Here is a tiny trained network, its code and every weight. The questions are about switching its units off for an input and a target symbol, where a switched-off unit gives its printed mean instead of its output.

import numpy as np


def w(rows, s, z=0):
    codes = np.array(rows[::2]) - 128.0
    scale = np.full(codes.shape[1], s)
    scale[-1] = z or s
    return codes * scale


def norm(h):
    return h / np.sqrt((h * h).mean(-1, keepdims=True) + 1e-5)


def f(y):
    return y / 2 * (1 + np.tanh(0.7978845608 * (y + 0.044715 * y**3)))


def softmax(a):
    e = np.exp(a - a.max(-1, keepdims=True))
    return e / e.sum(-1, keepdims=True)


def log_softmax(a):
    a = a - a.max(-1, keepdims=True)
    return a - np.log(np.exp(a).sum(-1, keepdims=True))


def net(x, mask):
    ids = ['ΛΞΠΣΦΨαβεηθμω'.index(c) for c in x.split()]
    T = len(ids)
    res = E[ids] + P[:T]
    r = norm(res)
    for j in range(2):
        rows = slice(3 * j, 3 * j + 3)
        q, k, v = (r @ M[0][rows].T for M in (Q, K, V))
        z = softmax(np.where(np.tri(T) > 0, q @ k.T / 3**0.5, -1e9)) @ v
        o = O[0][rows]
        res = res + np.where(mask[j], z, o[:, -1]) @ o[:, :-1]
    y = f(norm(res) @ A[0][:, :-1].T + A[0][:, -1])
    res = res + np.where(mask[2:10], y, B[0][:, -1]) @ B[0][:, :-1]
    return log_softmax(norm(res)[-1] @ U[:, :-1].T + U[:, -1])


Q, K, V, O, A, B = {}, {}, {}, {}, {}, {}
E = w([
[147,22,122,178,155,90,73,246,133,101,159,207],'Λ',
[68,86,169,110,123,117,146,199,96,145,179,156],'Ξ',
[79,153,205,75,193,174,197,149,54,115,72,141],'Π',
[142,179,197,196,155,126,129,77,188,136,191,185],'Σ',
[67,200,109,104,102,113,107,48,169,130,91,112],'Φ',
[156,81,114,143,128,98,159,72,155,161,117,2],'Ψ',
[140,58,91,82,111,126,124,67,91,69,60,116],'α',
[164,155,132,147,85,72,93,107,55,170,148,161],'β',
[168,134,157,59,152,72,103,228,172,148,111,217],'ε',
[133,205,135,67,166,81,124,205,107,150,103,88],'η',
[156,136,73,173,196,181,212,142,140,136,69,116],'θ',
[34,130,70,172,235,137,208,121,97,118,77,109],'μ',
[125,184,135,180,161,57,110,36,141,56,65,83],'ω',
],0.021)
P = w([
[99,136,124,179,64,163,87,235,155,7,116,151],'0',
[75,107,148,58,221,82,88,131,85,168,115,137],'1',
[139,161,98,135,48,122,199,132,144,70,111,177],'2',
[98,109,165,85,174,113,97,95,99,178,86,143],'3',
[164,137,100,116,74,172,151,95,128,87,183,125],'4',
[123,103,167,101,146,141,71,78,113,201,85,131],'5',
[137,180,20,130,115,170,167,100,106,97,208,147],'6',
],0.016)
Q[0] = w([
[72,72,160,168,158,165,97,183,150,178,154,186],'h1',
[77,99,146,159,215,123,134,76,59,149,122,181],'h1',
[122,83,175,110,254,95,18,191,66,247,45,124],'h1',
[49,118,169,110,222,121,133,199,66,111,68,132],'h2',
[117,176,170,147,143,144,119,205,160,150,115,71],'h2',
[219,164,95,147,38,137,242,117,136,15,219,140],'h2',
],0.029)
K[0] = w([
[136,89,126,159,111,132,166,88,149,107,197,193],'h1',
[110,128,188,142,115,159,122,63,83,120,116,139],'h1',
[191,121,111,138,82,111,79,1,147,152,131,112],'h1',
[132,139,142,117,107,118,185,40,109,119,133,133],'h2',
[153,167,120,131,95,98,129,120,153,151,148,105],'h2',
[89,154,109,99,176,121,197,234,101,99,122,133],'h2',
],0.038)
V[0] = w([
[150,124,126,205,147,104,83,126,6,100,122,149],'h1',
[168,78,234,161,179,86,150,158,156,80,107,35],'h1',
[135,224,163,238,138,125,136,130,117,192,192,110],'h1',
[203,136,152,186,157,71,202,130,130,213,125,183],'h2',
[159,85,77,123,58,105,157,137,26,169,98,105],'h2',
[67,100,141,140,75,167,157,182,142,211,129,98],'h2',
],0.02)
O[0] = w([
[161,130,52,71,171,106,156,153,42,130,69,175,230],'h1',
[124,156,207,212,171,146,98,138,201,211,254,158,185],'h1',
[151,156,227,225,211,126,84,198,25,67,99,143,19],'h1',
[164,114,144,115,194,147,109,111,105,105,166,55,2],'h2',
[87,124,55,151,92,195,15,108,42,210,109,202,86],'h2',
[57,48,78,97,131,118,86,151,77,58,197,54,38],'h2',
],0.0067,0.0068)
A[0] = w([
[139,105,150,113,125,117,98,133,187,106,103,112,74],'n1',
[115,114,149,95,152,99,111,100,134,118,120,140,59],'n2',
[159,125,93,162,85,111,140,86,129,32,185,165,253],'n3',
[145,109,170,117,115,82,145,123,96,94,149,101,121],'n4',
[119,129,138,162,16,148,128,161,165,5,52,158,126],'n5',
[140,115,96,182,81,96,152,124,191,88,160,121,162],'n6',
[128,131,134,117,153,103,97,135,133,118,110,91,13],'n7',
[134,173,126,148,90,119,117,146,135,97,102,126,149],'n8',
],0.032,0.0051)
B[0] = w([
[124,169,98,132,166,144,105,101,108,131,155,150,150],'n1',
[137,140,130,159,107,150,101,151,147,107,119,112,149],'n2',
[127,169,99,149,64,141,180,101,115,172,137,172,193],'n3',
[115,137,139,106,121,123,147,120,114,67,134,133,146],'n4',
[147,115,148,255,76,146,178,127,61,153,141,159,254],'n5',
[136,110,146,186,89,148,162,112,67,121,113,152,212],'n6',
[139,118,124,121,88,91,147,128,131,160,150,106,142],'n7',
[115,138,100,117,121,132,142,90,155,128,129,132,184],'n8',
],0.033,0.021)
U = w([
[179,29,41,139,172,113,99,184,166,128,168,168,168],'Λ',
[10,65,84,123,82,97,66,179,97,88,170,127,136],'Ξ',
[140,136,159,121,111,253,77,167,154,143,82,80,116],'Π',
[170,129,138,98,165,97,168,125,115,50,170,68,231],'Σ',
[152,109,87,254,54,146,156,113,92,133,136,132,122],'Φ',
[13,79,188,148,189,92,26,54,78,222,199,126,154],'Ψ',
[92,109,48,38,59,121,171,37,167,157,117,158,223],'α',
[145,116,103,105,169,100,39,118,15,157,47,143,165],'β',
[204,189,22,98,176,222,121,150,112,167,253,135,89],'ε',
[129,117,130,118,63,27,102,176,123,211,133,42,114],'η',
[236,62,86,128,195,174,155,81,119,205,155,33,50],'θ',
[8,102,43,207,194,64,124,101,125,157,76,26,64],'μ',
[176,124,193,155,201,69,130,90,191,227,26,180,2],'ω',
],0.006,0.0025)

Each question gives the input, a string of symbols that net reads in full, and the target symbol t.
The units are the heads (3 rows each of Q, K, V and O) and the neurons (one row each of A and B). Each row of codes is followed by its name. A weight is (code - 128) times the scale printed after its matrix; where a second scale follows, it is the last column's (O, A, B and U).
mask holds one flag per unit, heads first, then neurons. A switched-off unit (its flag False) gives its mean, the last column of its rows in O or B, instead of its output. The means were averaged over made-up inputs and are rounded, as every weight is.
A unit's drop is (log p(t) with every unit on - log p(t) with that unit switched off) / (log p(t) with every unit on - log p(t) with every unit switched off).
The circuit of an input: a set's keep is (log p(t) with only the set's units on - log p(t) with every unit switched off) / (log p(t) with every unit on - log p(t) with every unit switched off). Starting from all 10 units, units are removed one at a time, each time the one whose removal leaves the highest keep (on an exact tie, the one counted first), for as long as the keep stays at least 0.8.
units of the circuit, in order: the units of the circuit, biggest drop first
unit that matters most: the unit with the biggest drop
k most important neurons: the k neurons with the biggest drops, biggest first
which heads matter: for each layer, one digit per head in row order, 1 if its drop is at least 0.15 and else 0, layers parted by /
input Ψ Π η μ, target Ψ: unit that matters most	h1
input Σ η Π ω η η, target ω: units of the circuit, in order	(n5; h2; n3)
input α η η η α Λ, target α: units of the circuit, in order	(h1; n5)
input Σ μ η μ, target Σ: which heads matter	01
input ε β Σ Ξ β Π, target β: which heads matter	11
input η η Π θ, target θ: 3 most important neurons	(n5; n3; n6)
input Π Σ Π θ, target Σ: units of the circuit, in order	(h2; n5; n4)
input Ξ ω β μ θ θ, target β: units of the circuit, in order	(h2; h1; n5)
input Π ε μ β θ Ξ, target β: which heads matter	10
input η Π η η η Π, target Π: units of the circuit, in order	(n5; n2; n6; n3)
input μ Π Φ Σ, target Σ: which heads matter	01
input η μ η Ξ, target Ξ: which heads matter	01
input η Ψ α Π, target α: which heads matter	10
input α η θ Ψ, target Ψ: 2 most important neurons	(n5; n3)
input η ω η η Σ Ψ, target Ψ: which heads matter	11
input η η θ Π η β Π, target ε: 4 most important neurons	(n5; n6; n8; n3)
input μ η η, target α: which heads matter	01
input η Φ η μ η, target ε: units of the circuit, in order	(n5; n6; h2; n3)
input η ε η μ α θ, target α: which heads matter	10
input Π μ Ψ η Π η, target Ψ: which heads matter	10
input θ Ξ μ η θ θ, target θ: which heads matter	01
